Below is a small trained network, with its code and all its weights. Each question gives an input and a target symbol and asks what happens when units are switched off, that is, made to give their printed mean instead of their output.

import numpy as np


def w(rows, s, z=0):
    codes = np.array(rows[::2]) - 128.0
    scale = np.full(codes.shape[1], s)
    scale[-1] = z or s
    return codes * scale


def f(y):
    return y / 2 * (1 + np.tanh(0.7978845608 * (y + 0.044715 * y**3)))


def softmax(a):
    e = np.exp(a - a.max(-1, keepdims=True))
    return e / e.sum(-1, keepdims=True)


def log_softmax(a):
    a = a - a.max(-1, keepdims=True)
    return a - np.log(np.exp(a).sum(-1, keepdims=True))


def net(x, mask):
    ids = ['βγζηφω'.index(c) for c in x.split()]
    T = len(ids)
    res = E[ids] + P[:T]
    q, k, v = (res @ M[0].T for M in (Q, K, V))
    z = softmax(np.where(np.tri(T) > 0, q @ k.T / 2**0.5, -1e9)) @ v
    res = res + np.where(mask[0], z, O[0][:, -1]) @ O[0][:, :-1]
    y = f(res @ A[0][:, :-1].T + A[0][:, -1])
    res = res + np.where(mask[1:13], y, B[0][:, -1]) @ B[0][:, :-1]
    return log_softmax(res[-1] @ U[:, :-1].T + U[:, -1])


Q, K, V, O, A, B = {}, {}, {}, {}, {}, {}
E = w([
[62,137,189,49,76,71],'β',
[40,83,140,151,62,88],'γ',
[74,138,206,255,75,99],'ζ',
[154,126,211,104,27,118],'η',
[136,16,175,82,120,170],'φ',
[141,121,82,108,17,137],'ω',
],0.018)
P = w([
[146,255,103,117,203,77],'0',
[146,203,134,115,128,30],'1',
[135,164,168,136,100,17],'2',
[111,154,162,134,113,61],'3',
[103,138,143,120,128,102],'4',
[86,109,140,129,117,121],'5',
[108,115,137,124,126,151],'6',
[73,89,163,138,100,160],'7',
[79,84,156,140,100,197],'8',
[66,87,164,135,80,203],'9',
[67,93,178,144,65,221],'10',
],0.0084)
Q[0] = w([
[167,188,1,156,190,213],'h1',
[194,51,203,139,22,114],'h1',
],0.0081)
K[0] = w([
[87,201,96,75,200,2],'h1',
[151,125,84,93,58,205],'h1',
],0.0098)
V[0] = w([
[153,223,84,254,71,118],'h1',
[10,86,24,209,228,49],'h1',
],0.0062)
O[0] = w([
[126,147,173,156,10,181,54],'h1',
[8,115,155,123,83,95,2],'h1',
],0.013,0.0081)
A[0] = w([
[10,150,169,119,134,166,25],'n1',
[158,94,119,134,197,122,91],'n2',
[139,189,102,76,63,134,38],'n3',
[103,150,155,177,189,118,85],'n4',
[128,151,9,108,111,132,2],'n5',
[86,101,164,134,115,157,24],'n6',
[162,154,160,124,106,168,162],'n7',
[112,111,144,41,197,153,206],'n8',
[140,84,93,79,174,161,142],'n9',
[157,169,194,180,124,103,170],'n10',
[91,171,149,131,157,139,65],'n11',
[140,95,84,64,73,160,79],'n12',
],0.013,0.0048)
B[0] = w([
[123,213,99,146,206,107,148],'n1',
[178,176,130,204,145,120,235],'n2',
[108,96,147,148,123,122,168],'n3',
[90,194,251,117,118,173,153],'n4',
[188,106,205,115,86,82,136],'n5',
[123,166,202,151,151,165,133],'n6',
[113,84,74,140,180,107,181],'n7',
[123,186,177,93,98,102,249],'n8',
[143,101,143,160,84,95,231],'n9',
[138,144,115,100,96,159,195],'n10',
[176,112,140,78,153,36,126],'n11',
[129,105,191,105,138,127,164],'n12',
],0.011,0.013)
U = w([
[150,168,173,42,157,111,75],'β',
[66,58,88,255,234,26,255],'γ',
[107,152,239,191,139,193,81],'ζ',
[247,194,45,122,189,202,225],'η',
[210,125,194,217,246,76,42],'φ',
[158,52,205,160,17,124,158],'ω',
],0.0057,0.0054)

Each question gives the input, a string of symbols that net reads in full, and the target symbol t.
The units are the heads (2 rows each of Q, K, V and O) and the neurons (one row each of A and B). Each row of codes is followed by its name. A weight is (code - 128) times the scale printed after its matrix; where a second scale follows, it is the last column's (O, A, B and U).
mask holds one flag per unit, heads first, then neurons. A switched-off unit (its flag False) gives its mean, the last column of its rows in O or B, instead of its output. The means were averaged over made-up inputs and are rounded, as every weight is.
A unit's drop is (log p(t) with every unit on - log p(t) with that unit switched off) / (log p(t) with every unit on - log p(t) with every unit switched off).
The circuit of an input: a set's keep is (log p(t) with only the set's units on - log p(t) with every unit switched off) / (log p(t) with every unit on - log p(t) with every unit switched off). Starting from the 12 units with the biggest drops (on a tie, the unit counted first), units are removed one at a time, each time the one whose removal leaves the highest keep (on an exact tie, the one counted first), for as long as the keep stays at least 0.8.
units of the circuit, in order: the units of the circuit, biggest drop first
top k neurons: the k neurons with the biggest drops, biggest first
drop of u: that unit's drop, to one decimal
input ζ ζ γ, target ζ: units of the circuit, in order	h1, n6, n1
input ζ φ ω η ω φ γ φ φ γ, target φ: units of the circuit, in order	h1, n2, n8
input η β ζ, target η: units of the circuit, in order	h1, n10, n9
input ζ ζ φ φ ζ ω φ ζ, target ζ: units of the circuit, in order	n4
input ζ φ η β β ω, target ω: units of the circuit, in order	n5, h1
input γ β β, target γ: top 3 neurons	n1, n8, n4
input γ ω η β β, target η: units of the circuit, in order	h1, n9
input ζ ζ γ γ, target ζ: units of the circuit, in order	h1, n6
input ω γ ω β γ η γ, target η: top 2 neurons	n9, n3
input η γ ζ ζ β ζ ζ β, target ζ: top 2 neurons	n6, n1
input γ β ω β γ, target ω: top 3 neurons	n2, n7, n1
input η φ γ β ζ β β η φ γ, target φ: units of the circuit, in order	h1, n2, n7
input γ β φ ζ γ φ γ γ η ζ, target η: top 3 neurons	n10, n9, n8
input ζ φ φ ζ γ ζ γ η β, target η: units of the circuit, in order	h1
input β β β ζ, target ζ: top 3 neurons	n6, n1, n10
input β ω γ ζ, target ω: drop of n1	0.1
input β φ β ζ ω ω β ζ γ ζ φ, target φ: drop of h1	1.1
input γ φ φ ω, target ω: drop of h1	0.1
